Here is a tiny trained network, its code and every weight. The questions are about switching its units off for an input and a class, where a switched-off unit gives its printed mean instead of its output.

import numpy as np


def w(rows, s, z=0):
    codes = np.array(rows[::2]) - 128.0
    scale = np.full(codes.shape[1], s)
    scale[-1] = z or s
    return codes * scale


def norm(h):
    return h / np.sqrt((h * h).mean(-1, keepdims=True) + 1e-5)


def f(y):
    return np.maximum(y, 0)


def log_softmax(a):
    a = a - a.max(-1, keepdims=True)
    return a - np.log(np.exp(a).sum(-1, keepdims=True))


def net(x, mask):
    res = np.array(x, float).reshape(1, 8) / 4 @ E
    u = 0
    for l in range(3):
        y = f(norm(res) @ A[l][:, :-1].T + A[l][:, -1])
        res = res + np.where(mask[u : u + 13], y, B[l][:, -1]) @ B[l][:, :-1]
        u += 13
    return log_softmax(norm(res)[-1] @ U[:, :-1].T + U[:, -1])


A, B = {}, {}
E = w([
[125,133,129,129,129,125],'x0',
[121,128,129,127,128,128],'x1',
[96,155,19,111,159,127],'x2',
[132,130,128,125,130,129],'x3',
[124,198,137,174,104,236],'x4',
[142,128,127,32,6,114],'x5',
[134,130,126,138,123,122],'x6',
[130,129,128,128,128,128],'x7',
],0.013)
A[0] = w([
[134,142,141,195,192,170,131],'0.n0',
[127,175,111,163,144,128,50],'0.n1',
[113,174,130,94,50,154,23],'0.n2',
[132,111,81,129,160,145,53],'0.n3',
[130,159,175,144,151,122,120],'0.n4',
[84,96,163,184,230,52,157],'0.n5',
[127,99,136,121,91,154,100],'0.n6',
[131,107,113,53,58,56,117],'0.n7',
[109,172,124,70,149,175,3],'0.n8',
[132,119,222,151,115,112,221],'0.n9',
[136,57,122,116,206,37,147],'0.n10',
[107,143,5,117,139,128,162],'0.n11',
[143,88,174,128,152,79,19],'0.n12',
],0.012,0.0041)
B[0] = w([
[85,88,181,180,184,96,226],'0.n0',
[107,118,105,137,143,170,154],'0.n1',
[233,140,40,125,75,178,187],'0.n2',
[111,175,131,158,125,131,152],'0.n3',
[121,61,116,127,149,165,163],'0.n4',
[185,183,85,69,24,209,254],'0.n5',
[141,196,134,114,163,134,156],'0.n6',
[168,90,130,139,255,67,240],'0.n7',
[148,125,126,181,102,140,142],'0.n8',
[141,99,232,106,133,186,227],'0.n9',
[182,134,102,44,19,173,234],'0.n10',
[48,135,58,128,119,76,219],'0.n11',
[126,149,165,95,99,104,166],'0.n12',
],0.0099,0.0092)
A[1] = w([
[115,166,116,142,168,124,2],'1.n0',
[112,71,160,101,172,17,114],'1.n1',
[233,120,199,88,172,191,34],'1.n2',
[114,108,212,125,87,113,64],'1.n3',
[143,170,108,154,70,192,123],'1.n4',
[189,133,109,3,19,66,127],'1.n5',
[138,107,56,190,124,154,37],'1.n6',
[56,96,160,211,193,141,81],'1.n7',
[77,96,136,102,68,111,62],'1.n8',
[133,176,131,149,72,160,113],'1.n9',
[148,143,102,96,46,169,145],'1.n10',
[139,96,255,156,104,144,139],'1.n11',
[225,136,99,190,184,134,184],'1.n12',
],0.0097,0.0042)
B[1] = w([
[101,136,131,122,106,95,132],'1.n0',
[113,160,157,98,174,82,161],'1.n1',
[113,144,183,124,99,134,209],'1.n2',
[87,175,73,150,120,107,154],'1.n3',
[109,95,131,91,164,70,181],'1.n4',
[81,145,139,254,164,145,246],'1.n5',
[111,180,118,118,106,142,148],'1.n6',
[106,90,159,164,134,145,160],'1.n7',
[175,145,110,158,135,147,133],'1.n8',
[136,137,143,96,176,106,160],'1.n9',
[157,159,91,104,118,118,194],'1.n10',
[179,72,27,121,156,133,200],'1.n11',
[112,107,130,78,71,161,168],'1.n12',
],0.012)
A[2] = w([
[80,110,127,100,142,53,42],'2.n0',
[181,154,132,88,120,45,187],'2.n1',
[35,166,90,240,187,134,20],'2.n2',
[88,133,45,112,174,48,105],'2.n3',
[191,150,170,110,38,178,3],'2.n4',
[71,170,68,82,122,78,98],'2.n5',
[91,162,119,74,107,142,96],'2.n6',
[96,133,81,96,128,181,142],'2.n7',
[192,71,247,87,182,90,73],'2.n8',
[136,67,189,174,164,162,44],'2.n9',
[51,156,184,168,155,123,76],'2.n10',
[179,127,132,129,103,179,32],'2.n11',
[152,96,78,133,98,131,37],'2.n12',
],0.012,0.0047)
B[2] = w([
[150,109,141,160,174,166,160],'2.n0',
[36,148,149,129,166,132,209],'2.n1',
[106,194,209,55,93,42,214],'2.n2',
[189,55,181,77,157,188,240],'2.n3',
[130,14,197,34,166,91,240],'2.n4',
[190,117,120,186,139,167,217],'2.n5',
[156,105,118,189,115,126,159],'2.n6',
[120,152,134,184,83,90,202],'2.n7',
[49,248,82,156,57,86,254],'2.n8',
[120,124,49,190,162,166,204],'2.n9',
[118,128,132,70,70,44,154],'2.n10',
[131,99,170,127,124,96,198],'2.n11',
[74,190,112,146,88,122,144],'2.n12',
],0.011,0.0078)
U = w([
[168,75,193,70,87,145,219],'0',
[48,185,165,141,128,74,199],'1',
[177,160,43,137,93,142,136],'2',
[162,86,107,117,253,98,13],'3',
[100,77,155,221,159,193,1],'4',
],0.024,0.0027)

Each question gives the input, the list of numbers given to net, and the class t.
The units are the neurons (one row each of A and B). Each row of codes is followed by its name. A weight is (code - 128) times the scale printed after its matrix; where a second scale follows, it is the last column's (A, B and U).
mask holds one flag per neuron, layer by layer. A switched-off neuron (its flag False) gives its mean, the last column of its row in B, instead of its output. The means were averaged over made-up inputs and are rounded, as every weight is.
A unit's drop is (log p(t) with every unit on - log p(t) with that unit switched off) / (log p(t) with every unit on - log p(t) with every unit switched off).
The circuit of an input: a set's keep is (log p(t) with only the set's units on - log p(t) with every unit switched off) / (log p(t) with every unit on - log p(t) with every unit switched off). Starting from the 12 units with the biggest drops (on a tie, the unit counted first), units are removed one at a time, each time the one whose removal leaves the highest keep (on an exact tie, the one counted first), for as long as the keep stays at least 0.8.
units of the circuit, in order: the units of the circuit, biggest drop first
k most important neurons: the k neurons with the biggest drops, biggest first
k most important neurons of layer l: the k neurons of layer l with the biggest drops, biggest first
drop of u: that unit's drop, to one decimal
input [-5,8,2,7,1,-3,-4,-3], class 1: units of the circuit, in order => (2.n2)
input [-6,-4,8,1,8,0,-6,3], class 1: units of the circuit, in order => (0.n5, 2.n2)
input [5,-1,7,-5,-1,1,-7,0], class 3: 2 most important neurons of layer 0 => (0.n5, 0.n2)
input [-4,8,1,-2,0,-7,5,6], class 2: 4 most important neurons => (0.n5, 0.n9, 1.n5, 0.n7)
input [6,6,-7,-1,5,0,-1,-6], class 4: 3 most important neurons => (0.n5, 0.n10, 1.n11)
input [-5,5,1,2,4,-4,-1,4], class 1: 2 most important neurons => (2.n2, 0.n9)
input [-4,-8,-1,-1,1,0,4,5], class 4: 3 most important neurons of layer 0 => (0.n5, 0.n10, 0.n7)
input [-6,-5,1,4,-3,-7,8,3], class 2: 2 most important neurons => (0.n9, 0.n5)
input [7,-1,4,-2,-8,0,4,7], class 2: 3 most important neurons => (0.n10, 0.n5, 0.n0)
input [8,5,0,-1,4,2,8,8], class 0: 4 most important neurons => (0.n11, 0.n2, 1.n11, 2.n4)
input [8,7,1,-1,7,1,-5,-8], class 2: 2 most important neurons => (0.n2, 1.n5)
input [-2,-5,5,-7,-6,0,-6,3], class 2: 2 most important neurons => (0.n10, 0.n0)
input [-7,-5,-4,-8,0,-2,4,-3], class 0: 2 most important neurons => (1.n5, 0.n5)
input [-2,7,-5,1,-3,-8,8,-3], class 0: units of the circuit, in order => (0.n5)
input [-3,8,-8,4,6,0,4,-1], class 4: 4 most important neurons => (0.n5, 0.n10, 2.n9, 1.n11)
input [-4,5,5,-7,2,-1,-7,-4], class 1: 2 most important neurons => (2.n2, 0.n5)
input [-7,-8,-7,-7,-3,-8,-3,6], class 0: drop of 0.n5 => 1.4
input [1,3,8,-1,-3,-8,7,6], class 2: drop of 2.n10 => 0.0
input [-8,7,5,-4,-2,-7,4,0], class 2: drop of 0.n5 => 0.6
input [-1,-3,-4,6,-1,-7,-4,5], class 0: units of the circuit, in order => (0.n5)
